Below are the code and all the weights of a small trained network. Each question names an input and a class and asks about switching units off, where a switched-off unit gives its printed mean instead of its output.

import numpy as np


def w(rows, s, z=0):
    codes = np.array(rows[::2]) - 128.0
    scale = np.full(codes.shape[1], s)
    scale[-1] = z or s
    return codes * scale


def norm(h):
    return h / np.sqrt((h * h).mean(-1, keepdims=True) + 1e-5)


def f(y):
    return np.maximum(y, 0)


def log_softmax(a):
    a = a - a.max(-1, keepdims=True)
    return a - np.log(np.exp(a).sum(-1, keepdims=True))


def net(x, mask):
    res = np.array(x, float).reshape(1, 4) / 4 @ E
    u = 0
    for l in range(2):
        y = f(norm(res) @ A[l][:, :-1].T + A[l][:, -1])
        res = res + np.where(mask[u : u + 5], y, B[l][:, -1]) @ B[l][:, :-1]
        u += 5
    return log_softmax(norm(res)[-1] @ U[:, :-1].T + U[:, -1])


A, B = {}, {}
E = w([
[115,129,29,122],'x0',
[1,111,135,175],'x1',
[92,48,122,152],'x2',
[124,140,129,192],'x3',
],0.003)
A[0] = w([
[146,118,87,3,158],'L0N1',
[116,149,122,200,168],'L0N2',
[217,89,167,133,57],'L0N3',
[134,83,215,139,123],'L0N4',
[164,200,160,106,6],'L0N5',
],0.0051,0.0017)
B[0] = w([
[165,124,40,6,253],'L0N1',
[132,87,123,55,201],'L0N2',
[3,85,143,153,204],'L0N3',
[130,116,235,83,219],'L0N4',
[174,161,86,77,182],'L0N5',
],0.0044,0.0024)
A[1] = w([
[173,169,30,179,108],'L1N1',
[205,214,131,81,250],'L1N2',
[160,253,148,115,253],'L1N3',
[143,153,24,174,124],'L1N4',
[104,32,96,143,144],'L1N5',
],0.0052,0.0016)
B[1] = w([
[167,111,253,141,181],'L1N1',
[166,68,50,41,253],'L1N2',
[110,21,74,65,221],'L1N3',
[120,101,246,192,190],'L1N4',
[163,199,43,99,215],'L1N5',
],0.0046,0.0032)
U = w([
[155,185,118,159,21],'0',
[78,102,239,167,197],'1',
[39,130,20,175,188],'2',
[230,124,124,209,102],'3',
[159,191,125,152,7],'4',
[167,174,134,163,40],'5',
[199,70,87,8,192],'6',
[162,218,126,155,1],'7',
],0.013,0.0075)

Each question gives the input, the list of numbers given to net, and the class t.
The units are the neurons (one row each of A and B). Each row of codes is followed by its name. A weight is (code - 128) times the scale printed after its matrix; where a second scale follows, it is the last column's (A, B and U).
mask holds one flag per neuron, layer by layer. A switched-off neuron (its flag False) gives its mean, the last column of its row in B, instead of its output. The means were averaged over made-up inputs and are rounded, as every weight is.
A unit's drop is (log p(t) with every unit on - log p(t) with that unit switched off) / (log p(t) with every unit on - log p(t) with every unit switched off).
The circuit of an input: a set's keep is (log p(t) with only the set's units on - log p(t) with every unit switched off) / (log p(t) with every unit on - log p(t) with every unit switched off). Starting from all 10 units, units are removed one at a time, each time the one whose removal leaves the highest keep (on an exact tie, the one counted first), for as long as the keep stays at least 0.8.
units of the circuit, in order: the units of the circuit, biggest drop first
unit that matters most: the unit with the biggest drop
k most important neurons: the k neurons with the biggest drops, biggest first
k most important neurons of layer l: the k neurons of layer l with the biggest drops, biggest first
drop when u is switched off: that unit's drop, to one decimal
input [8,7,-7,6], class 1: units of the circuit, in order => [L1N4 L1N1 L1N2 L1N5]
input [8,0,0,6], class 1: units of the circuit, in order => [L1N4 L1N1]
input [3,4,-6,4], class 1: 2 most important neurons => [L0N4 L0N1]
input [7,0,2,3], class 3: unit that matters most => L1N1
input [-4,0,0,-2], class 1: 3 most important neurons => [L0N1 L0N3 L1N2]
input [3,3,3,-6], class 2: units of the circuit, in order => [L1N2 L0N4]
input [-4,-6,4,5], class 1: units of the circuit, in order => [L0N3 L1N2]
input [-4,-3,1,0], class 1: 3 most important neurons => [L0N3 L1N2 L0N1]
input [-1,2,5,0], class 2: units of the circuit, in order => [L1N5 L1N2 L0N1]
input [-3,5,2,-5], class 1: units of the circuit, in order => [L1N2 L0N1]
input [2,6,-3,-5], class 2: units of the circuit, in order => [L1N2 L0N4 L1N3]
input [8,4,-8,7], class 1: 2 most important neurons of layer 1 => [L1N4 L1N1]
input [5,-6,8,5], class 3: 3 most important neurons => [L1N2 L1N4 L1N3]
input [2,-7,4,8], class 3: unit that matters most => L1N5
input [5,1,7,-1], class 2: 2 most important neurons of layer 1 => [L1N2 L1N3]
input [3,-2,5,5], class 3: 3 most important neurons of layer 0 => [L0N4 L0N3 L0N1]
input [7,-1,6,6], class 3: drop when L1N4 is switched off => 0.4
input [-2,4,-8,7], class 6: drop when L0N3 is switched off => 0.1
input [2,-4,3,4], class 3: drop when L1N4 is switched off => 0.2
input [-5,-3,5,-1], class 1: most important neuron of layer 1 => [L1N2]
input [5,4,-3,6], class 1: 2 most important neurons of layer 1 => [L1N4 L1N1]
